Below are the code and all the weights of a small trained network. Each question names an input and a class and asks about switching units off, where a switched-off unit gives its printed mean instead of its output.

import numpy as np


def w(rows, s, z=0):
    codes = np.array(rows[::2]) - 128.0
    scale = np.full(codes.shape[1], s)
    scale[-1] = z or s
    return codes * scale


def f(y):
    return np.maximum(y, 0)


def log_softmax(a):
    a = a - a.max(-1, keepdims=True)
    return a - np.log(np.exp(a).sum(-1, keepdims=True))


def net(x, mask):
    res = np.array(x, float).reshape(1, 8) / 4 @ E
    y = f(res @ A[0][:, :-1].T + A[0][:, -1])
    res = res + np.where(mask, y, B[0][:, -1]) @ B[0][:, :-1]
    return log_softmax(res[-1] @ U[:, :-1].T + U[:, -1])


A, B = {}, {}
E = w([
[37,143,176,203,183,99,112],'x0',
[47,105,169,93,78,141,100],'x1',
[142,86,194,144,48,103,99],'x2',
[120,173,171,16,102,131,132],'x3',
[124,101,138,78,105,1,90],'x4',
[176,60,146,235,134,221,169],'x5',
[128,65,103,156,230,149,33],'x6',
[129,66,168,146,157,41,208],'x7',
],0.0083)
A[0] = w([
[65,128,105,133,175,116,58,240],'N1',
[116,190,210,109,111,90,142,214],'N2',
[173,109,129,54,166,207,166,64],'N3',
[155,48,143,164,81,112,121,253],'N4',
[99,90,164,168,213,128,210,71],'N5',
[66,78,178,125,33,248,142,170],'N6',
],0.016,0.0045)
B[0] = w([
[136,186,161,51,199,122,155,227],'N1',
[124,71,186,53,218,121,96,222],'N2',
[151,220,60,58,144,134,47,192],'N3',
[211,121,198,114,163,104,55,209],'N4',
[128,105,183,224,72,115,205,218],'N5',
[7,163,200,157,116,55,131,249],'N6',
],0.014,0.015)
U = w([
[148,97,210,197,180,191,135,148],'0',
[80,97,112,196,89,209,204,60],'1',
[114,19,132,90,106,188,167,32],'2',
[60,102,200,18,113,27,144,231],'3',
[61,120,89,76,93,156,62,3],'4',
[134,171,98,65,229,255,104,83],'5',
[196,99,77,39,107,136,77,111],'6',
],0.0078,0.0049)

Each question gives the input, the list of numbers given to net, and the class t.
The units are the neurons (one row each of A and B). Each row of codes is followed by its name. A weight is (code - 128) times the scale printed after its matrix; where a second scale follows, it is the last column's (A, B and U).
mask holds one flag per neuron, in row order. A switched-off neuron (its flag False) gives its mean, the last column of its row in B, instead of its output. The means were averaged over made-up inputs and are rounded, as every weight is.
A unit's drop is (log p(t) with every unit on - log p(t) with that unit switched off) / (log p(t) with every unit on - log p(t) with every unit switched off).
The circuit of an input: a set's keep is (log p(t) with only the set's units on - log p(t) with every unit switched off) / (log p(t) with every unit on - log p(t) with every unit switched off). Starting from all 6 units, units are removed one at a time, each time the one whose removal leaves the highest keep (on an exact tie, the one counted first), for as long as the keep stays at least 0.8.
units of the circuit, in order: the units of the circuit, biggest drop first
most important unit: the unit with the biggest drop
k most important neurons: the k neurons with the biggest drops, biggest first
drop when u is switched off: that unit's drop, to one decimal
input [4,-2,-6,-7,2,8,-4,-7], class 1: most important unit	N2
input [5,-8,-2,-2,3,-4,8,6], class 0: 2 most important neurons	[N5; N6]
input [1,-4,-5,-2,3,-8,0,-2], class 5: 2 most important neurons	[N6; N5]
input [-8,-4,7,-1,-4,2,7,-3], class 6: 4 most important neurons	[N1; N3; N4; N2]
input [-8,0,2,0,-1,-4,1,8], class 6: units of the circuit, in order	[N6; N5]
input [8,-7,-3,-1,-1,7,0,-7], class 1: units of the circuit, in order	[N4; N2]
input [-4,-8,0,-7,-2,-3,8,4], class 0: units of the circuit, in order	[N5; N6]
input [7,1,-2,-8,4,-1,-7,6], class 0: 2 most important neurons	[N5; N6]
input [-1,3,-1,7,-7,-1,7,-3], class 5: 4 most important neurons	[N3; N5; N1; N2]
input [8,-6,-3,-8,-1,-4,4,-7], class 5: 2 most important neurons	[N1; N6]
input [-5,-3,-7,3,-2,3,-7,7], class 6: units of the circuit, in order	[N6; N1]
input [6,-2,-8,-5,-7,-7,-3,4], class 0: 3 most important neurons	[N5; N6; N1]
input [2,-8,-4,8,6,-7,6,-6], class 5: 3 most important neurons	[N6; N5; N1]
input [8,1,-4,-3,-4,0,5,3], class 0: most important unit	N5
input [8,8,2,-4,-8,4,5,0], class 3: 2 most important neurons	[N6; N1]
input [0,-5,3,0,7,3,-2,-3], class 6: 2 most important neurons	[N6; N5]
input [-7,1,-4,1,0,2,-3,-2], class 5: 2 most important neurons	[N3; N5]
input [-8,1,-5,-1,-6,-2,-8,1], class 5: 2 most important neurons	[N3; N5]
input [2,0,-1,4,-1,-5,-1,-6], class 5: 2 most important neurons	[N6; N5]
input [7,1,8,-2,4,4,-2,8], class 0: most important unit	N5
input [5,-2,-7,-4,-3,7,-7,3], class 1: drop when N2 is switched off	0.1
input [-1,2,-5,-5,5,1,0,-3], class 5: drop when N6 is switched off	0.8
input [6,6,-5,-3,-5,6,-6,-8], class 3: drop when N6 is switched off	3.0
